Below is a small trained network, with its code and all its weights. Each question gives an input and a target symbol and asks what happens when units are switched off, that is, made to give their printed mean instead of their output.

import numpy as np


def w(rows, s, z=0):
    codes = np.array(rows[::2]) - 128.0
    scale = np.full(codes.shape[1], s)
    scale[-1] = z or s
    return codes * scale


def norm(h):
    return h / np.sqrt((h * h).mean(-1, keepdims=True) + 1e-5)


def f(y):
    return np.maximum(y, 0)


def softmax(a):
    e = np.exp(a - a.max(-1, keepdims=True))
    return e / e.sum(-1, keepdims=True)


def log_softmax(a):
    a = a - a.max(-1, keepdims=True)
    return a - np.log(np.exp(a).sum(-1, keepdims=True))


def net(x, mask):
    ids = ['αδεζηθλμξπστφψω'.index(c) for c in x.split()]
    T = len(ids)
    res = E[ids] + P[:T]
    r = norm(res)
    for j in range(2):
        rows = slice(3 * j, 3 * j + 3)
        q, k, v = (r @ M[0][rows].T for M in (Q, K, V))
        z = softmax(np.where(np.tri(T) > 0, q @ k.T / 3**0.5, -1e9)) @ v
        o = O[0][rows]
        res = res + np.where(mask[j], z, o[:, -1]) @ o[:, :-1]
    y = f(norm(res) @ A[0][:, :-1].T + A[0][:, -1])
    res = res + np.where(mask[2:18], y, B[0][:, -1]) @ B[0][:, :-1]
    return log_softmax(norm(res)[-1] @ U[:, :-1].T + U[:, -1])


Q, K, V, O, A, B = {}, {}, {}, {}, {}, {}
E = w([
[121,181,79,119,209,8,179,160,107],'α',
[94,91,118,87,168,36,198,137,126],'δ',
[166,46,118,123,114,85,94,182,172],'ε',
[97,171,144,102,118,84,161,83,48],'ζ',
[146,164,100,148,108,103,82,103,118],'η',
[81,134,116,79,75,82,126,96,157],'θ',
[189,77,138,126,189,73,143,185,140],'λ',
[95,106,68,119,134,47,121,217,149],'μ',
[148,127,157,158,195,93,156,132,34],'ξ',
[95,61,134,150,82,208,199,76,120],'π',
[79,133,108,146,168,92,142,38,138],'σ',
[201,29,180,149,141,146,126,119,108],'τ',
[110,106,123,176,181,117,118,97,138],'φ',
[186,61,177,70,118,59,152,159,115],'ψ',
[145,127,109,77,90,27,136,174,111],'ω',
],0.013)
P = w([
[200,119,99,131,133,28,106,3,134],'0',
[88,172,161,70,156,230,82,180,119],'1',
[110,32,62,108,170,19,133,31,155],'2',
[138,170,203,134,147,104,126,82,186],'3',
[73,30,63,128,174,36,161,36,68],'4',
[141,162,112,67,154,214,125,127,147],'5',
[65,41,99,114,151,53,157,85,52],'6',
[133,188,192,171,115,134,155,134,175],'7',
[86,57,82,134,109,62,134,135,50],'8',
[164,173,77,92,133,222,171,153,139],'9',
[55,59,107,141,133,86,138,129,19],'10',
[152,198,162,178,95,156,201,156,180],'11',
[48,51,96,160,96,117,105,135,12],'12',
[137,200,83,101,140,206,215,197,139],'13',
],0.016)
Q[0] = w([
[77,79,220,171,82,46,44,71,147],'head 0',
[124,83,82,140,88,158,37,90,88],'head 0',
[158,171,193,245,92,93,209,145,149],'head 0',
[113,43,123,120,131,113,98,27,114],'head 1',
[136,177,155,215,106,109,250,170,172],'head 1',
[130,125,5,51,151,208,163,179,139],'head 1',
],0.012)
K[0] = w([
[98,87,102,60,149,139,52,111,83],'head 0',
[69,76,170,124,135,94,101,113,92],'head 0',
[161,150,64,88,163,209,191,148,122],'head 0',
[108,108,178,111,182,57,8,118,59],'head 1',
[201,173,65,97,145,174,202,164,114],'head 1',
[141,173,186,235,88,49,214,156,192],'head 1',
],0.012)
V[0] = w([
[163,155,106,88,18,93,79,168,194],'head 0',
[222,232,169,135,148,138,137,121,47],'head 0',
[121,170,134,118,79,179,54,72,136],'head 0',
[92,109,151,83,34,124,193,73,60],'head 1',
[185,97,194,13,125,111,133,191,94],'head 1',
[5,234,79,57,107,61,133,129,130],'head 1',
],0.012)
O[0] = w([
[207,209,157,181,121,129,91,84,89,27],'head 0',
[77,130,142,135,211,155,7,130,185,60],'head 0',
[168,175,117,149,177,150,161,118,184,2],'head 0',
[189,79,23,166,175,117,116,98,148,169],'head 1',
[130,149,57,91,97,162,73,140,85,139],'head 1',
[153,83,160,224,190,161,136,163,89,156],'head 1',
],0.015,0.0053)
A[0] = w([
[148,127,150,99,105,171,104,125,125,150],'neuron 0',
[139,154,178,130,89,148,175,138,137,55],'neuron 1',
[113,112,110,95,59,127,85,175,84,64],'neuron 2',
[190,72,80,125,133,2,137,33,144,148],'neuron 3',
[131,144,184,158,69,182,155,144,101,33],'neuron 4',
[145,81,149,134,135,114,121,118,154,117],'neuron 5',
[114,49,82,139,95,56,145,82,74,172],'neuron 6',
[179,113,116,137,122,79,130,107,105,65],'neuron 7',
[179,165,119,108,79,103,135,72,98,121],'neuron 8',
[175,126,104,81,103,86,170,64,153,255],'neuron 9',
[113,71,134,148,191,129,130,107,83,131],'neuron 10',
[98,189,172,55,77,131,178,129,150,27],'neuron 11',
[155,74,182,178,123,107,126,123,132,132],'neuron 12',
[149,135,142,187,154,113,173,148,127,105],'neuron 13',
[147,129,153,173,110,133,168,128,116,74],'neuron 14',
[187,130,116,198,122,124,130,137,71,146],'neuron 15',
],0.019,0.0079)
B[0] = w([
[89,191,112,148,121,82,114,139,106,142],'neuron 0',
[147,104,166,109,183,76,117,159,113,139],'neuron 1',
[114,152,120,166,120,180,249,63,102,166],'neuron 2',
[55,201,212,157,140,5,159,22,127,231],'neuron 3',
[149,148,98,65,168,97,113,175,110,143],'neuron 4',
[97,176,123,123,118,74,127,126,113,145],'neuron 5',
[113,78,123,243,126,56,204,42,137,253],'neuron 6',
[71,162,124,121,158,161,125,94,183,154],'neuron 7',
[141,145,85,146,159,95,137,189,140,154],'neuron 8',
[124,130,128,177,156,38,66,144,135,204],'neuron 9',
[159,138,105,171,57,98,155,175,149,181],'neuron 10',
[227,32,158,191,82,161,123,138,178,154],'neuron 11',
[94,186,85,121,151,101,168,144,122,161],'neuron 12',
[137,147,86,37,73,174,136,106,130,152],'neuron 13',
[125,123,66,40,158,145,147,153,125,143],'neuron 14',
[121,38,194,86,114,139,111,67,132,172],'neuron 15',
],0.013,0.026)
U = w([
[93,163,171,152,145,10,102,63,132,152],'α',
[99,35,72,173,70,90,158,127,58,156],'δ',
[174,128,82,86,38,78,59,109,214,70],'ε',
[169,110,57,201,181,133,83,160,157,97],'ζ',
[98,195,200,136,20,177,128,120,133,138],'η',
[24,100,139,73,143,137,70,118,151,153],'θ',
[118,224,38,137,100,135,95,116,76,136],'λ',
[124,209,102,114,129,125,219,184,191,3],'μ',
[230,192,134,182,68,65,93,196,120,33],'ξ',
[65,174,183,206,123,126,104,226,75,40],'π',
[220,135,111,82,141,162,136,50,169,151],'σ',
[152,109,178,163,109,130,2,89,74,177],'τ',
[137,243,200,166,168,178,132,116,183,128],'φ',
[136,136,153,44,137,80,115,158,52,188],'ψ',
[176,75,245,126,114,109,117,158,202,16],'ω',
],0.0083,0.0023)

Each question gives the input, a string of symbols that net reads in full, and the target symbol t.
The units are the heads (3 rows each of Q, K, V and O) and the neurons (one row each of A and B). Each row of codes is followed by its name. A weight is (code - 128) times the scale printed after its matrix; where a second scale follows, it is the last column's (O, A, B and U).
mask holds one flag per unit, heads first, then neurons. A switched-off unit (its flag False) gives its mean, the last column of its rows in O or B, instead of its output. The means were averaged over made-up inputs and are rounded, as every weight is.
A unit's drop is (log p(t) with every unit on - log p(t) with that unit switched off) / (log p(t) with every unit on - log p(t) with every unit switched off).
The circuit of an input: a set's keep is (log p(t) with only the set's units on - log p(t) with every unit switched off) / (log p(t) with every unit on - log p(t) with every unit switched off). Starting from the 12 units with the biggest drops (on a tie, the unit counted first), units are removed one at a time, each time the one whose removal leaves the highest keep (on an exact tie, the one counted first), for as long as the keep stays at least 0.8.
units of the circuit, in order: the units of the circuit, biggest drop first
unit that matters most: the unit with the biggest drop
top k neurons: the k neurons with the biggest drops, biggest first
heads that matter: for each layer, one digit per head in row order, 1 if its drop is at least 0.15 and else 0, layers parted by /
input ω τ δ φ σ ω η δ θ λ, target δ: units of the circuit, in order	(neuron 3; head 0)
input ξ π δ ξ ξ ψ, target θ: units of the circuit, in order	(head 0; neuron 6)
input ε δ λ π, target δ: units of the circuit, in order	(head 1; neuron 3)
input ε π π ε μ θ λ θ ε θ τ η μ ψ, target φ: units of the circuit, in order	(head 0; neuron 6; neuron 9)
input ζ φ λ λ π ψ α α ε σ τ ζ ε τ, target ζ: units of the circuit, in order	(head 0; neuron 3; head 1)
input ζ α ξ μ ε ψ, target ψ: unit that matters most	head 1
input δ φ φ τ, target ω: units of the circuit, in order	(head 1; neuron 11; neuron 3; neuron 6)
input η ω σ σ ε ε π λ π ξ λ ω, target θ: heads that matter	10
input ξ τ θ λ, target ε: heads that matter	11
input φ τ λ ζ μ α ζ σ, target π: heads that matter	11
input η ξ τ ξ, target θ: heads that matter	10
input μ λ μ π π ε θ ω ζ θ δ μ, target σ: heads that matter	11
input ψ τ ω π α φ π π η ψ θ ζ, target λ: heads that matter	11
input π μ δ α, target ψ: heads that matter	01
input δ ω ξ π, target τ: heads that matter	11
input μ ψ μ ψ ψ ξ π α δ δ ζ ψ, target δ: heads that matter	01
input φ ζ σ ξ, target ζ: units of the circuit, in order	(head 0; neuron 3; head 1)
input θ η τ φ ε ξ, target ω: heads that matter	01
input ψ π π δ ω ψ φ φ, target λ: heads that matter	01
input φ θ ζ ψ μ η δ ψ π θ, target λ: top 2 neurons	(neuron 3; neuron 6)
input ζ τ μ ζ, target ε: heads that matter	11
input μ φ μ ω, target ω: heads that matter	01
input π θ λ π ψ ε φ θ μ δ σ ψ, target δ: heads that matter	01
input λ μ π α, target ψ: heads that matter	01
input η ζ ε π, target ζ: units of the circuit, in order	(head 0; head 1; neuron 3)
input μ π μ π τ π λ φ π ζ ξ η π α, target φ: top 3 neurons	(neuron 6; neuron 3; neuron 9)
input π ω ε μ, target τ: top neuron	(neuron 15)
input ω ε ξ φ, target ξ: top 3 neurons	(neuron 11; neuron 3; neuron 6)
input μ μ η θ λ ξ, target σ: top neuron	(neuron 15)
